Here is a tiny trained network, its code and every weight. The questions are about switching its units off for an input and a class, where a switched-off unit gives its printed mean instead of its output.

import numpy as np


def w(rows, s, z=0):
    codes = np.array(rows[::2]) - 128.0
    scale = np.full(codes.shape[1], s)
    scale[-1] = z or s
    return codes * scale


def f(y):
    return np.maximum(y, 0)


def log_softmax(a):
    a = a - a.max(-1, keepdims=True)
    return a - np.log(np.exp(a).sum(-1, keepdims=True))


def net(x, mask):
    res = np.array(x, float).reshape(1, 3) / 4 @ E
    y = f(res @ A[0][:, :-1].T + A[0][:, -1])
    res = res + np.where(mask, y, B[0][:, -1]) @ B[0][:, :-1]
    return log_softmax(res[-1] @ U[:, :-1].T + U[:, -1])


A, B = {}, {}
E = w([
[167,160,201,102,78,166,90,109,86,172,164],'x0',
[215,51,107,124,199,218,114,199,116,132,211],'x1',
[252,218,163,102,178,183,69,125,227,138,107],'x2',
],0.014)
A[0] = w([
[164,88,102,145,184,190,151,175,123,63,169,221],'neuron 1',
[189,200,246,55,156,194,7,119,143,178,131,250],'neuron 2',
[125,117,78,129,121,118,82,119,114,96,132,137],'neuron 3',
[155,81,70,97,186,145,121,192,122,135,131,198],'neuron 4',
[138,205,170,114,139,130,105,128,143,107,191,108],'neuron 5',
[49,118,88,145,117,98,131,83,76,114,104,237],'neuron 6',
],0.011,0.0022)
B[0] = w([
[128,93,68,218,98,142,174,84,169,104,187,193],'neuron 1',
[190,174,219,73,62,153,57,70,157,122,153,253],'neuron 2',
[155,207,123,163,161,127,133,141,111,104,122,139],'neuron 3',
[57,47,30,155,142,190,147,185,147,79,183,181],'neuron 4',
[173,176,172,104,103,168,101,65,186,89,61,168],'neuron 5',
[62,168,107,100,134,78,224,176,45,165,7,196],'neuron 6',
],0.011,0.03)
U = w([
[218,254,193,54,113,177,15,42,163,144,124,159],'0',
[119,61,24,195,238,151,184,140,147,122,176,97],'1',
[69,187,108,80,132,22,209,108,85,191,60,238],'2',
[131,61,142,129,121,183,75,65,170,161,253,1],'3',
],0.0084,0.0032)

Each question gives the input, the list of numbers given to net, and the class t.
The units are the neurons (one row each of A and B). Each row of codes is followed by its name. A weight is (code - 128) times the scale printed after its matrix; where a second scale follows, it is the last column's (A, B and U).
mask holds one flag per neuron, in row order. A switched-off neuron (its flag False) gives its mean, the last column of its row in B, instead of its output. The means were averaged over made-up inputs and are rounded, as every weight is.
A unit's drop is (log p(t) with every unit on - log p(t) with that unit switched off) / (log p(t) with every unit on - log p(t) with every unit switched off).
The circuit of an input: a set's keep is (log p(t) with only the set's units on - log p(t) with every unit switched off) / (log p(t) with every unit on - log p(t) with every unit switched off). Starting from all 6 units, units are removed one at a time, each time the one whose removal leaves the highest keep (on an exact tie, the one counted first), for as long as the keep stays at least 0.8.
circuit, biggest first: the units of the circuit, biggest drop first
k most important neurons: the k neurons with the biggest drops, biggest first
drop of u: that unit's drop, to one decimal
input [-5,5,5], class 1: circuit, biggest first : (neuron 4)
input [8,5,-3], class 3: 2 most important neurons : (neuron 6; neuron 1)
input [-8,7,8], class 1: 2 most important neurons : (neuron 4; neuron 1)
input [2,5,-1], class 3: 2 most important neurons : (neuron 6; neuron 3)
input [1,7,5], class 3: 3 most important neurons : (neuron 4; neuron 1; neuron 6)
input [3,5,-2], class 1: 3 most important neurons : (neuron 2; neuron 4; neuron 5)
input [-2,4,5], class 3: 2 most important neurons : (neuron 4; neuron 1)
input [-7,-4,5], class 2: 4 most important neurons : (neuron 2; neuron 4; neuron 5; neuron 1)
input [7,-8,-1], class 2: 2 most important neurons : (neuron 6; neuron 2)
input [0,5,3], class 3: 2 most important neurons : (neuron 4; neuron 1)
input [3,-3,-2], class 2: drop of neuron 2 : 0.3
input [1,2,-6], class 2: drop of neuron 6 : 0.4
input [-3,-7,3], class 2: drop of neuron 2 : 0.9
input [4,6,1], class 3: circuit, biggest first : (neuron 1)
